Below is a small trained network, with its code and all its weights. Each question gives an input and a class and asks what happens when units are switched off, that is, made to give their printed mean instead of their output.

import numpy as np


def w(rows, s, z=0):
    codes = np.array(rows[::2]) - 128.0
    scale = np.full(codes.shape[1], s)
    scale[-1] = z or s
    return codes * scale


def f(y):
    return np.maximum(y, 0)


def log_softmax(a):
    a = a - a.max(-1, keepdims=True)
    return a - np.log(np.exp(a).sum(-1, keepdims=True))


def net(x, mask):
    res = np.array(x, float).reshape(1, 5) / 4 @ E
    y = f(res @ A[0][:, :-1].T + A[0][:, -1])
    res = res + np.where(mask, y, B[0][:, -1]) @ B[0][:, :-1]
    return log_softmax(res[-1] @ U[:, :-1].T + U[:, -1])


A, B = {}, {}
E = w([
[151,45,1,233,99,180],'x0',
[123,81,139,15,84,241],'x1',
[39,156,71,76,43,45],'x2',
[87,100,61,71,242,108],'x3',
[9,161,155,179,146,208],'x4',
],0.01)
A[0] = w([
[138,72,73,108,101,194,148],'neuron 1',
[175,160,156,220,186,104,68],'neuron 2',
[108,153,132,163,129,60,109],'neuron 3',
[152,168,189,185,9,126,78],'neuron 4',
[246,134,131,120,115,106,86],'neuron 5',
[65,173,127,158,171,183,84],'neuron 6',
[154,182,140,202,160,84,9],'neuron 7',
[146,108,146,70,103,199,79],'neuron 8',
[117,103,146,72,85,163,81],'neuron 9',
[141,209,156,67,188,154,76],'neuron 10',
[171,107,174,155,201,170,205],'neuron 11',
[238,81,113,88,117,46,104],'neuron 12',
[152,196,190,94,122,118,95],'neuron 13',
[158,149,151,108,120,113,85],'neuron 14',
[77,142,84,98,203,122,47],'neuron 15',
[89,159,162,101,168,116,79],'neuron 16',
[22,169,179,215,125,201,104],'neuron 17',
[145,177,165,78,170,107,92],'neuron 18',
[77,83,58,143,71,99,94],'neuron 19',
[69,93,67,79,234,82,58],'neuron 20',
[110,163,131,196,144,52,93],'neuron 21',
[111,132,175,93,148,101,99],'neuron 22',
[130,169,158,76,154,122,106],'neuron 23',
[123,162,195,117,116,119,96],'neuron 24',
[120,142,102,101,161,118,143],'neuron 25',
[46,147,98,89,80,52,61],'neuron 26',
[161,112,62,210,121,189,98],'neuron 27',
[110,114,179,129,121,100,90],'neuron 28',
[121,105,95,203,135,86,122],'neuron 29',
[131,134,143,115,132,127,155],'neuron 30',
[87,164,98,120,59,99,254],'neuron 31',
[87,186,199,113,123,127,112],'neuron 32',
],0.014,0.007)
B[0] = w([
[60,113,137,158,123,106,216],'neuron 1',
[81,114,182,104,120,151,218],'neuron 2',
[79,94,154,93,101,177,192],'neuron 3',
[199,85,44,155,235,246,233],'neuron 4',
[148,180,114,83,120,104,211],'neuron 5',
[145,175,100,73,97,92,187],'neuron 6',
[100,82,136,111,113,151,193],'neuron 7',
[56,69,165,91,97,171,186],'neuron 8',
[67,94,148,103,125,169,180],'neuron 9',
[106,146,126,162,111,117,193],'neuron 10',
[229,163,234,143,92,130,222],'neuron 11',
[113,187,80,76,102,105,247],'neuron 12',
[107,127,106,168,115,111,202],'neuron 13',
[125,153,108,143,114,122,160],'neuron 14',
[155,119,99,123,131,174,184],'neuron 15',
[120,145,101,146,112,116,177],'neuron 16',
[160,173,82,43,116,78,234],'neuron 17',
[109,156,116,170,116,134,197],'neuron 18',
[136,175,169,176,75,93,208],'neuron 19',
[190,74,71,143,171,210,226],'neuron 20',
[48,73,136,95,113,168,212],'neuron 21',
[110,123,107,156,133,95,179],'neuron 22',
[101,105,116,166,135,103,186],'neuron 23',
[107,140,111,165,141,122,183],'neuron 24',
[145,113,128,150,109,148,168],'neuron 25',
[178,171,236,133,91,113,223],'neuron 26',
[99,159,106,205,105,79,238],'neuron 27',
[118,127,110,142,142,108,156],'neuron 28',
[81,124,134,137,114,129,205],'neuron 29',
[114,118,132,141,138,120,152],'neuron 30',
[188,131,176,124,137,128,234],'neuron 31',
[121,151,119,164,125,106,202],'neuron 32',
],0.012,0.016)
U = w([
[58,153,76,223,99,82,69],'0',
[16,99,155,68,98,174,111],'1',
[182,160,211,138,102,118,174],'2',
[170,115,29,140,149,208,137],'3',
[119,179,35,11,95,65,112],'4',
[145,138,160,137,115,100,255],'5',
[144,88,101,91,248,98,89],'6',
],0.014,0.0095)

Each question gives the input, the list of numbers given to net, and the class t.
The units are the neurons (one row each of A and B). Each row of codes is followed by its name. A weight is (code - 128) times the scale printed after its matrix; where a second scale follows, it is the last column's (A, B and U).
mask holds one flag per neuron, in row order. A switched-off neuron (its flag False) gives its mean, the last column of its row in B, instead of its output. The means were averaged over made-up inputs and are rounded, as every weight is.
A unit's drop is (log p(t) with every unit on - log p(t) with that unit switched off) / (log p(t) with every unit on - log p(t) with every unit switched off).
The circuit of an input: a set's keep is (log p(t) with only the set's units on - log p(t) with every unit switched off) / (log p(t) with every unit on - log p(t) with every unit switched off). Starting from the 12 units with the biggest drops (on a tie, the unit counted first), units are removed one at a time, each time the one whose removal leaves the highest keep (on an exact tie, the one counted first), for as long as the keep stays at least 0.8.
units of the circuit, in order: the units of the circuit, biggest drop first
k most important neurons: the k neurons with the biggest drops, biggest first
drop when u is switched off: that unit's drop, to one decimal
input [5,1,1,-3,-8], class 4: units of the circuit, in order : [neuron 12]
input [-3,-4,4,6,-6], class 3: 2 most important neurons : [neuron 20; neuron 17]
input [4,1,8,-7,-8], class 2: 3 most important neurons : [neuron 26; neuron 31; neuron 19]
input [-7,-8,-7,-8,6], class 1: 2 most important neurons : [neuron 2; neuron 21]
input [8,0,-6,-8,-2], class 0: 2 most important neurons : [neuron 27; neuron 20]
input [6,-4,8,-8,-4], class 2: 2 most important neurons : [neuron 19; neuron 26]
input [5,-4,0,-5,-7], class 4: 3 most important neurons : [neuron 12; neuron 5; neuron 20]
input [6,1,8,-4,4], class 2: 2 most important neurons : [neuron 31; neuron 26]
input [-6,-7,-2,8,-3], class 3: 2 most important neurons : [neuron 20; neuron 15]
input [4,8,3,8,-3], class 1: 2 most important neurons : [neuron 4; neuron 1]
input [-3,7,0,-4,-6], class 1: 2 most important neurons : [neuron 8; neuron 9]
input [2,-5,1,-6,-6], class 3: 3 most important neurons : [neuron 4; neuron 17; neuron 6]
input [-7,4,-5,-3,8], class 4: 2 most important neurons : [neuron 17; neuron 6]
input [7,4,-8,4,3], class 2: units of the circuit, in order : [neuron 11]
input [3,-5,-3,1,-4], class 1: drop when neuron 5 is switched off : 0.0
input [6,-5,-4,4,-8], class 4: drop when neuron 5 is switched off : 0.5
input [1,-5,7,4,-1], class 2: drop when neuron 26 is switched off : 0.7
